Below is a small trained network, with its code and all its weights. Each question gives an input and a class and asks what happens when units are switched off, that is, made to give their printed mean instead of their output.

import numpy as np


def w(rows, s, z=0):
    codes = np.array(rows[::2]) - 128.0
    scale = np.full(codes.shape[1], s)
    scale[-1] = z or s
    return codes * scale


def norm(h):
    return h / np.sqrt((h * h).mean(-1, keepdims=True) + 1e-5)


def f(y):
    return np.maximum(y, 0)


def log_softmax(a):
    a = a - a.max(-1, keepdims=True)
    return a - np.log(np.exp(a).sum(-1, keepdims=True))


def net(x, mask):
    res = np.array(x, float).reshape(1, 4) / 4 @ E
    u = 0
    for l in range(4):
        y = f(norm(res) @ A[l][:, :-1].T + A[l][:, -1])
        res = res + np.where(mask[u : u + 13], y, B[l][:, -1]) @ B[l][:, :-1]
        u += 13
    return log_softmax(norm(res)[-1] @ U[:, :-1].T + U[:, -1])


A, B = {}, {}
E = w([
[134,153,158,243,141,211,95,104,81,32,146,122],'x0',
[89,207,111,129,104,143,101,87,121,159,102,255],'x1',
[85,220,88,182,112,104,144,159,173,136,198,92],'x2',
[181,68,97,169,87,61,42,174,168,105,119,178],'x3',
],0.0087)
A[0] = w([
[60,121,103,116,109,134,106,113,135,116,109,142,19],'L0N0',
[80,159,62,160,68,153,127,128,215,137,154,81,72],'L0N1',
[122,142,124,169,122,77,165,121,160,172,122,129,70],'L0N2',
[133,150,124,115,129,129,179,140,194,142,92,111,138],'L0N3',
[168,66,180,73,132,128,111,90,60,106,31,179,3],'L0N4',
[123,153,202,181,114,171,83,145,62,58,147,156,100],'L0N5',
[115,117,67,115,131,189,131,174,100,143,116,48,74],'L0N6',
[88,145,167,83,138,75,134,91,170,124,86,115,50],'L0N7',
[103,156,150,123,70,152,107,106,104,130,122,238,9],'L0N8',
[45,145,199,104,114,174,229,96,53,165,143,135,30],'L0N9',
[151,64,202,119,140,103,155,126,156,89,161,104,52],'L0N10',
[110,99,179,96,52,112,127,159,91,187,130,162,106],'L0N11',
[202,119,116,143,3,44,23,214,173,17,82,196,29],'L0N12',
],0.0072,0.0035)
B[0] = w([
[144,144,176,174,165,124,135,191,122,137,99,152,135],'L0N0',
[115,82,77,91,152,157,138,168,6,99,141,141,191],'L0N1',
[201,111,135,138,210,174,77,111,90,94,123,139,157],'L0N2',
[187,162,174,134,127,139,48,111,125,61,151,165,171],'L0N3',
[131,141,39,83,176,185,101,166,78,88,76,112,216],'L0N4',
[179,118,191,93,116,95,66,120,82,147,209,137,214],'L0N5',
[89,139,172,171,100,111,158,166,121,158,82,141,165],'L0N6',
[121,147,159,83,65,108,93,113,101,122,143,81,155],'L0N7',
[191,136,123,195,84,76,198,94,127,140,68,130,194],'L0N8',
[1,69,152,131,120,115,67,111,185,160,99,70,220],'L0N9',
[183,123,162,159,40,178,148,150,122,139,50,161,178],'L0N10',
[162,81,169,177,143,93,77,111,60,110,185,159,170],'L0N11',
[28,99,134,148,138,149,81,117,202,207,116,59,254],'L0N12',
],0.0076,0.0075)
A[1] = w([
[145,194,14,104,122,187,132,164,168,114,206,121,23],'L1N0',
[139,135,188,176,134,102,145,161,110,72,108,123,76],'L1N1',
[127,94,78,189,141,54,190,2,53,175,89,156,44],'L1N2',
[97,137,95,132,105,134,147,123,137,102,148,197,64],'L1N3',
[70,141,193,99,130,212,210,97,131,150,113,130,63],'L1N4',
[140,198,118,164,131,114,157,112,155,143,68,199,43],'L1N5',
[99,142,111,161,112,104,183,188,136,158,176,114,75],'L1N6',
[144,116,121,79,150,38,187,110,151,132,144,158,86],'L1N7',
[153,85,69,32,75,37,163,163,187,184,151,178,116],'L1N8',
[160,202,98,170,159,123,80,110,162,37,163,71,79],'L1N9',
[112,181,39,164,154,98,147,179,180,104,167,117,65],'L1N10',
[240,76,121,161,137,114,227,159,203,64,117,37,1],'L1N11',
[122,166,127,144,77,107,165,121,168,101,95,202,10],'L1N12',
],0.0074,0.003)
B[1] = w([
[86,103,83,43,141,146,149,158,119,54,170,186,167],'L1N0',
[205,104,128,115,108,117,117,131,119,161,159,110,178],'L1N1',
[156,184,122,126,78,175,174,202,160,135,142,88,215],'L1N2',
[168,153,95,147,151,113,151,162,54,156,48,81,148],'L1N3',
[72,86,116,84,127,31,105,88,196,126,100,116,253],'L1N4',
[162,79,177,163,75,155,253,110,166,110,110,142,182],'L1N5',
[141,21,132,108,146,114,174,120,95,112,79,179,181],'L1N6',
[181,197,158,84,118,109,96,127,94,47,105,146,149],'L1N7',
[177,135,204,129,177,164,112,53,119,95,213,137,243],'L1N8',
[112,101,101,88,95,125,82,82,72,126,198,153,183],'L1N9',
[92,76,49,114,156,157,196,118,125,88,120,127,182],'L1N10',
[163,127,143,204,64,112,230,187,108,229,135,53,211],'L1N11',
[150,141,115,165,134,143,144,150,121,214,120,191,150],'L1N12',
],0.0061,0.0038)
A[2] = w([
[141,114,73,135,122,66,105,171,169,111,142,134,81],'L2N0',
[138,122,130,125,139,150,162,153,106,172,183,125,28],'L2N1',
[77,144,109,156,104,103,122,199,113,133,176,132,149],'L2N2',
[98,213,91,113,105,126,130,69,148,149,100,237,251],'L2N3',
[69,150,81,116,103,80,161,132,131,98,227,159,79],'L2N4',
[122,107,170,113,63,138,89,174,151,225,145,84,248],'L2N5',
[94,126,222,94,157,203,186,82,159,79,162,145,87],'L2N6',
[151,148,137,167,28,105,188,128,115,171,79,124,137],'L2N7',
[142,125,169,2,200,98,161,161,145,197,139,143,139],'L2N8',
[123,114,122,142,116,174,124,75,116,160,109,222,109],'L2N9',
[108,79,137,116,117,159,114,179,95,108,147,121,42],'L2N10',
[122,149,42,136,223,137,138,145,82,101,96,107,103],'L2N11',
[113,69,182,83,126,96,94,107,68,125,163,198,130],'L2N12',
],0.0084,0.0026)
B[2] = w([
[12,82,156,142,124,177,120,67,89,165,148,164,149],'L2N0',
[168,128,154,161,155,101,173,127,110,104,66,181,142],'L2N1',
[195,56,77,31,129,107,195,117,129,136,62,103,168],'L2N2',
[217,40,211,202,139,132,181,191,137,142,82,3,193],'L2N3',
[135,33,90,94,107,202,207,71,46,70,93,181,166],'L2N4',
[97,216,145,132,121,85,222,91,113,111,103,195,254],'L2N5',
[126,60,72,184,128,102,47,111,186,157,147,112,161],'L2N6',
[177,119,173,108,86,107,138,225,177,83,117,90,189],'L2N7',
[152,89,140,239,143,202,110,68,48,112,232,88,189],'L2N8',
[182,55,127,90,75,106,229,143,72,177,168,16,174],'L2N9',
[182,179,100,105,102,101,195,88,152,228,118,160,172],'L2N10',
[130,158,103,84,98,78,125,87,76,37,71,157,157],'L2N11',
[132,223,109,143,149,107,119,158,132,42,133,133,202],'L2N12',
],0.0064,0.0096)
A[3] = w([
[181,127,58,68,162,149,151,114,98,84,59,116,17],'L3N0',
[122,219,91,105,142,93,148,143,98,200,64,129,186],'L3N1',
[169,140,166,121,96,134,205,193,146,90,135,131,81],'L3N2',
[171,115,103,105,95,129,53,97,152,132,85,64,104],'L3N3',
[164,190,140,179,133,169,85,93,92,156,226,135,57],'L3N4',
[149,85,85,186,105,94,70,166,191,198,134,213,27],'L3N5',
[111,255,90,76,133,43,130,193,179,38,61,205,192],'L3N6',
[5,173,134,120,193,187,152,115,172,184,127,94,40],'L3N7',
[169,102,55,61,155,153,108,152,73,87,103,150,68],'L3N8',
[227,176,128,100,65,170,133,171,125,40,167,142,147],'L3N9',
[145,61,77,64,220,230,115,193,99,110,72,151,2],'L3N10',
[132,59,85,134,92,122,55,164,243,137,162,164,26],'L3N11',
[166,167,160,155,126,172,87,95,142,86,229,121,25],'L3N12',
],0.0085,0.0028)
B[3] = w([
[105,115,110,144,86,180,126,177,114,151,145,177,230],'L3N0',
[131,176,113,159,127,147,74,191,138,133,184,131,169],'L3N1',
[157,146,124,159,72,158,108,194,137,126,104,120,250],'L3N2',
[102,122,96,147,116,84,176,119,126,96,183,146,197],'L3N3',
[177,125,211,62,158,99,137,137,80,103,124,182,204],'L3N4',
[81,125,129,92,187,146,118,95,171,148,97,87,175],'L3N5',
[80,248,110,157,73,151,69,210,206,222,212,217,149],'L3N6',
[94,152,80,146,156,112,68,109,246,200,119,164,213],'L3N7',
[96,137,75,117,111,157,161,107,108,139,123,163,237],'L3N8',
[64,160,131,111,149,98,84,104,203,139,145,116,254],'L3N9',
[126,112,71,88,127,181,170,122,103,96,134,144,220],'L3N10',
[53,149,131,102,172,118,111,46,152,168,116,58,162],'L3N11',
[173,126,141,91,209,81,127,121,147,80,153,146,196],'L3N12',
],0.011,0.0056)
U = w([
[4,89,139,136,175,107,106,37,193,178,98,79,133],'0',
[203,107,181,189,55,136,212,196,138,163,89,79,131],'1',
[115,71,33,82,120,219,165,109,49,107,123,186,132],'2',
[194,134,211,108,197,71,105,80,104,59,184,171,129],'3',
[104,230,102,150,114,147,80,169,220,178,148,217,131],'4',
[146,168,68,73,216,99,120,197,211,5,2,104,4],'5',
[139,158,71,66,209,100,113,204,212,7,17,98,2],'6',
[128,154,77,74,218,99,110,218,203,6,16,102,4],'7',
],0.016,0.045)

Each question gives the input, the list of numbers given to net, and the class t.
The units are the neurons (one row each of A and B). Each row of codes is followed by its name. A weight is (code - 128) times the scale printed after its matrix; where a second scale follows, it is the last column's (A, B and U).
mask holds one flag per neuron, layer by layer. A switched-off neuron (its flag False) gives its mean, the last column of its row in B, instead of its output. The means were averaged over made-up inputs and are rounded, as every weight is.
A unit's drop is (log p(t) with every unit on - log p(t) with that unit switched off) / (log p(t) with every unit on - log p(t) with every unit switched off).
The circuit of an input: a set's keep is (log p(t) with only the set's units on - log p(t) with every unit switched off) / (log p(t) with every unit on - log p(t) with every unit switched off). Starting from the 12 units with the biggest drops (on a tie, the unit counted first), units are removed one at a time, each time the one whose removal leaves the highest keep (on an exact tie, the one counted first), for as long as the keep stays at least 0.8.
units of the circuit, in order: the units of the circuit, biggest drop first
top k neurons: the k neurons with the biggest drops, biggest first
k most important neurons of layer l: the k neurons of layer l with the biggest drops, biggest first
drop when u is switched off: that unit's drop, to one decimal
input [3,7,-1,-6], class 1: units of the circuit, in order -> L2N3
input [8,-7,-7,3], class 3: top 2 neurons -> L0N5, L0N8
input [6,4,8,-6], class 2: top 2 neurons -> L0N12, L2N4
input [8,7,-3,-6], class 3: top 2 neurons -> L0N5, L0N12
input [-1,6,7,6], class 2: top 2 neurons -> L0N9, L0N1
input [1,3,-6,-6], class 0: 2 most important neurons of layer 2 -> L2N4, L2N2
input [-3,7,8,4], class 2: units of the circuit, in order -> L0N1, L2N4
input [-8,1,-5,8], class 0: top 2 neurons -> L0N12, L0N5
input [-6,1,-4,-5], class 3: top 3 neurons -> L2N8, L0N12, L0N11
input [1,7,-7,6], class 1: top 2 neurons -> L0N8, L2N9
input [7,7,-1,-4], class 1: top 2 neurons -> L0N8, L2N3
input [4,-7,8,8], class 0: top 2 neurons -> L0N12, L0N4
input [-5,5,8,-6], class 2: 2 most important neurons of layer 0 -> L0N12, L0N1
input [-2,4,-6,-7], class 0: units of the circuit, in order -> L0N9
input [-3,7,7,-6], class 1: 2 most important neurons of layer 0 -> L0N12, L0N4
input [-5,5,-4,-4], class 1: 3 most important neurons of layer 0 -> L0N12, L0N5, L0N8
input [-5,4,-2,5], class 0: top 2 neurons -> L0N12, L0N5
input [1,8,6,-8], class 0: top 3 neurons -> L0N9, L1N4, L0N10
input [4,4,1,4], class 0: top 3 neurons -> L0N12, L0N5, L3N5
input [6,-4,2,-8], class 0: units of the circuit, in order -> L0N9
input [1,5,1,-3], class 1: top 2 neurons -> L0N8, L2N3
input [3,-1,5,-4], class 2: 2 most important neurons of layer 0 -> L0N12, L0N1
input [-7,-1,-5,1], class 3: top 2 neurons -> L2N8, L1N8
input [-3,7,4,-5], class 1: top 2 neurons -> L2N3, L0N12
input [6,1,5,-2], class 3: 2 most important neurons of layer 0 -> L0N5, L0N4
input [4,0,6,1], class 2: drop when L2N4 is switched off -> 0.2
input [7,5,-2,2], class 3: units of the circuit, in order -> L0N5
input [1,-5,-7,5], class 2: drop when L0N4 is switched off -> 5.3
input [-7,6,5,8], class 0: drop when L0N12 is switched off -> 1.6
